Look-ups in named tables: a row name and a column name give one cell, copied from the table.

Tubun.tsv
	Bip	Dubub	Rukeno	Bimik	Tul	Dasulig
Kog	86	133	156	99	103	49
Tomizop	166	187	18	127	123	147
Nirob	204	96	51	91	122	153
Sak	79	56	131	187	85	143
Gugavat	194	47	93	144	89	131

Bip of Gugavat = 194
Tul of Sak = 85
Bimik of Kog = 99
Dubub of Sak = 56
Dasulig of Kog = 49
Dubub of Nirob = 96
Rukeno of Nirob = 51
Dubub of Kog = 133
Dasulig of Tomizop = 147
Bimik of Tomizop = 127
Dasulig of Gugavat = 131
Rukeno of Gugavat = 93
Bip of Tomizop = 166
Bimik of Gugavat = 144
Row with the largest Rukeno: Kog

Meduto
|  | Fatu | Fozimo | Puseg | Zanid | Vulas | Kosez |
|---|---|---|---|---|---|---|
| Senago | 142 | 159 | 156 | 33 | 111 | 225 |
| Relebad | 153 | 177 | 200 | 21 | 104 | 236 |
| Losa | 169 | 103 | 162 | 45 | 69 | 211 |

What is the Fatu of Losa in Meduto?
169
What is the Vulas of Senago in Meduto?
111
What is the Fatu of Relebad in Meduto?
153
What is the Fozimo of Losa in Meduto?
103
What is the Puseg of Losa in Meduto?
162
What is the Zanid of Relebad in Meduto?
21
What is the Vulas of Relebad in Meduto?
104
What is the Puseg of Relebad in Meduto?
200
What is the Puseg of Senago in Meduto?
156
What is the Zanid of Losa in Meduto?
45
What is the Zanid of Senago in Meduto?
33
What is the Kosez of Senago in Meduto?
225
What is the Kosez of Relebad in Meduto?
236
What is the Kosez of Losa in Meduto?
211
Row with the largest Puseg: Relebad

Table Per
	Netur	Tedar	Pas	Bodado	Leb
Vuzo	88	135	66	167	56
Palasik	89	136	63	172	58
Nanev	90	147	62	156	52
Vam	210	200	171	137	129
Nos	216	218	194	106	126
Fogi	210	222	184	107	119
Raruza	186	202	115	150	81
Kug	87	128	69	168	61
Supun	203	158	173	165	173
Nor	91	137	68	164	60
Rebibig	89	153	61	158	47
Vurinaz	206	155	182	165	178
Gog	68	120	59	111	66
Keb	133	196	178	44	133

What is the Tedar of Kug in Per?
128
What is the Pas of Vurinaz in Per?
182
What is the Tedar of Vuzo in Per?
135
What is the Bodado of Kug in Per?
168
What is the Leb of Kug in Per?
61
What is the Tedar of Supun in Per?
158
What is the Leb of Keb in Per?
133
What is the Leb of Fogi in Per?
119
What is the Bodado of Nanev in Per?
156
What is the Bodado of Vurinaz in Per?
165
What is the Leb of Vam in Per?
129
What is the Tedar of Rebibig in Per?
153
What is the Netur of Vurinaz in Per?
206
What is the Tedar of Nos in Per?
218

Table Mek
         Vev  Kidabi  Vuz  Bitur  Guv  Lepa  Ret  Dubi  Budi  Big
Vufuno   732     777  727    487  487   561  214   276   350  251
Nanek    672     615  674    390  536   566  562   388   498  527
Kidemuk  487     599  495    685  379   396  479   341   676  508
Zisi     469     527  475    618  433   437  531   423   633  543
Mazabas  548     638  560    661  374   406  548   248   734  557
Tilu     549     437  530    273  697   684  316   785   105  318
Bop      538     556  534    524  509   527  363   470   418  389
Naker    521     582  527    619  420   441  503   344   630  517

What is the Big of Naker in Mek?
517
What is the Dubi of Zisi in Mek?
423
What is the Guv of Naker in Mek?
420
What is the Dubi of Tilu in Mek?
785
What is the Guv of Kidemuk in Mek?
379
What is the Ret of Kidemuk in Mek?
479
What is the Bitur of Zisi in Mek?
618
What is the Guv of Tilu in Mek?
697
What is the Guv of Mazabas in Mek?
374
Row with the largest Vuz: Vufuno

Table Manuf
	Bisuz	Venip	Kadun	Dudifa	Sivesud
Bug	6715	6414	200	6278	8185
Vesapi	5524	2484	8823	6080	7376
Tez	7222	7085	714	6132	7531
Ker	5638	4438	7664	6187	8071
Kud	8150	6480	6904	4159	4075
Kig	8247	7092	3432	5463	5741

What is the Venip of Bug in Manuf?
6414
What is the Kadun of Kig in Manuf?
3432
What is the Dudifa of Kig in Manuf?
5463
What is the Dudifa of Vesapi in Manuf?
6080
What is the Kadun of Kud in Manuf?
6904
What is the Venip of Tez in Manuf?
7085
Row with the largest Kadun: Vesapi

Vuvimit:
	Bedog	Latif	Miv
Vovup	115	195	199
Mikelep	162	62	90
Gos	84	72	98
Neza	127	55	83
Bemag	187	124	125
Zibizek	104	202	189
Mitigi	98	169	186
Kose	79	190	171
Gon	173	125	106
Kabiko	98	166	130

Mitigi, Bedog -> 98
Kabiko, Latif -> 166
Kabiko, Miv -> 130
Mitigi, Latif -> 169
Bemag, Bedog -> 187
Neza, Bedog -> 127
Gon, Miv -> 106
Row with the largest Bedog: Bemag

Table Pivotaz
,Pimi,Nup,Noto,Minul,Vidi,Dure
Gomu,18.634,29.313,25.651,-84.026,76.472,-5.088
Dubep,-31.235,-82.136,-37.782,-9.077,-67.467,-78.442
Pivorot,58.021,-37.556,-19.531,-81.530,32.444,-65.593
Ven,-16.465,-78.315,-28.858,-36.315,-57.712,-89.478
Veguti,52.437,-45.493,-22.671,-78.953,20.997,-66.035

Pimi of Ven: -16.465
Nup of Gomu: 29.313
Nup of Dubep: -82.136
Vidi of Gomu: 76.472
Nup of Veguti: -45.493
Vidi of Dubep: -67.467
Noto of Pivorot: -19.531
Dure of Veguti: -66.035
Minul of Veguti: -78.953
Vidi of Pivorot: 32.444
Dure of Gomu: -5.088
Vidi of Ven: -57.712
Minul of Pivorot: -81.530
Noto of Gomu: 25.651
Noto of Veguti: -22.671
Pimi of Pivorot: 58.021
Nup of Pivorot: -37.556

Kobu =
	Pofu	Sekulup	Gilum	Goga	Buko	Lur	Guserin	Refovo
Fop	0.62	0.38	0.10	0.68	0.70	0.77	0.04	0.69
Fimumem	0.48	0.50	0.73	0.63	0.78	0.54	0.31	0.30
Vatu	0.68	0.54	0.26	0.38	0.45	0.51	0.17	0.53

Goga of Fimumem = 0.63
Sekulup of Vatu = 0.54
Sekulup of Fimumem = 0.50
Gilum of Fimumem = 0.73
Lur of Vatu = 0.51
Gilum of Vatu = 0.26
Pofu of Vatu = 0.68
Refovo of Fop = 0.69
Pofu of Fimumem = 0.48
Goga of Vatu = 0.38
Goga of Fop = 0.68
Buko of Fop = 0.70

Geduri.tsv
	Pag	Dapemul
Pazo	2.706	2.817
Nav	4.639	2.306
Gop	9.659	7.434
Lanimiz	5.744	9.899
Pofu	8.566	4.962

Pag of Nav is 4.639
Dapemul of Lanimiz is 9.899
Dapemul of Gop is 7.434
Dapemul of Nav is 2.306
Pag of Pazo is 2.706
Dapemul of Pofu is 4.962
Dapemul of Pazo is 2.817
Pag of Lanimiz is 5.744
Pag of Gop is 9.659
Pag of Pofu is 8.566
Row with the largest Dapemul: Lanimiz

Tezi:
|  | Leta | Libo | Forup | Todup |
|---|---|---|---|---|
| Zadeko | 142 | 199 | 137 | 205 |
| Kopem | 193 | 112 | 198 | 53 |
| Milalat | 141 | 112 | 202 | 115 |
| Fegomob | 178 | 200 | 105 | 215 |

Leta of Kopem is 193
Leta of Milalat is 141
Leta of Fegomob is 178
Forup of Milalat is 202
Libo of Fegomob is 200
Todup of Kopem is 53
Libo of Kopem is 112
Leta of Zadeko is 142
Todup of Fegomob is 215
Libo of Milalat is 112

Nur:
         Nogot  Pugima  Zatumaz  Finebep  Dugim
Mimebun    5.1    -2.5     -3.7      2.4   -3.4
Vigosuk   -0.6     4.0      6.0      9.1    0.9
Sasi      -5.3     2.0     -3.3      7.1    7.9
Dogag     -3.9     7.4      6.9      4.0    0.0
Nifose     7.1     6.5     -3.9      1.1    7.5
Geku       8.4    -3.3      4.5      8.9    9.4
Buguler    2.7     8.0     -4.7      1.4    4.1
Gir        1.1     7.3      5.0      1.0   -1.5
Fosezo     7.9     4.7     -5.6     -5.9   -2.1
Pobida    -4.0     8.3      3.2      1.4    8.7
Zegugoz    6.0    -4.6      6.0     -1.9   -4.4

Zatumaz of Dogag is 6.9
Finebep of Mimebun is 2.4
Zatumaz of Mimebun is -3.7
Pugima of Fosezo is 4.7
Pugima of Geku is -3.3
Zatumaz of Pobida is 3.2
Finebep of Buguler is 1.4
Dugim of Geku is 9.4
Zatumaz of Gir is 5.0
Nogot of Sasi is -5.3
Pugima of Vigosuk is 4.0
Nogot of Nifose is 7.1

Tiv =
	Muti	Pekop	Fadebav	Nesu	Sil	Serazor	Niken	Bof
Duzef	47158	60130	78228	84620	63907	45579	42437	36408
Sim	34089	67701	63904	51059	55899	71582	65593	51421
Tigel	44759	51317	75750	86462	72015	35470	46430	34993
Pov	52646	35394	57881	83566	70205	23309	48877	39668
Gavu	46284	50560	73551	86970	71248	34285	45143	35936
Bog	78569	27273	32127	33357	36334	37557	45826	58846
Ran	36101	66717	67807	53426	56019	68623	63447	46932
Vovib	37884	61646	73037	62788	61379	63603	61798	41437
Gefufim	73379	80646	36668	56601	26022	60073	21463	79356
Zezota	22423	76793	41152	25489	41512	88472	82836	71361
Rorak	91261	42291	24254	54275	18712	32899	16446	77539
Subor	72773	72288	34768	51207	28607	58004	26068	76099
Bub	42849	60741	78715	73907	64915	50693	51771	36532

What is the Fadebav of Tigel in Tiv? 75750
What is the Niken of Subor in Tiv? 26068
What is the Nesu of Tigel in Tiv? 86462
What is the Muti of Pov in Tiv? 52646
What is the Bof of Subor in Tiv? 76099
What is the Bof of Sim in Tiv? 51421
What is the Nesu of Zezota in Tiv? 25489
What is the Pekop of Ran in Tiv? 66717
What is the Fadebav of Vovib in Tiv? 73037
What is the Sil of Duzef in Tiv? 63907
What is the Nesu of Subor in Tiv? 51207
Row with the largest Pekop: Gefufim

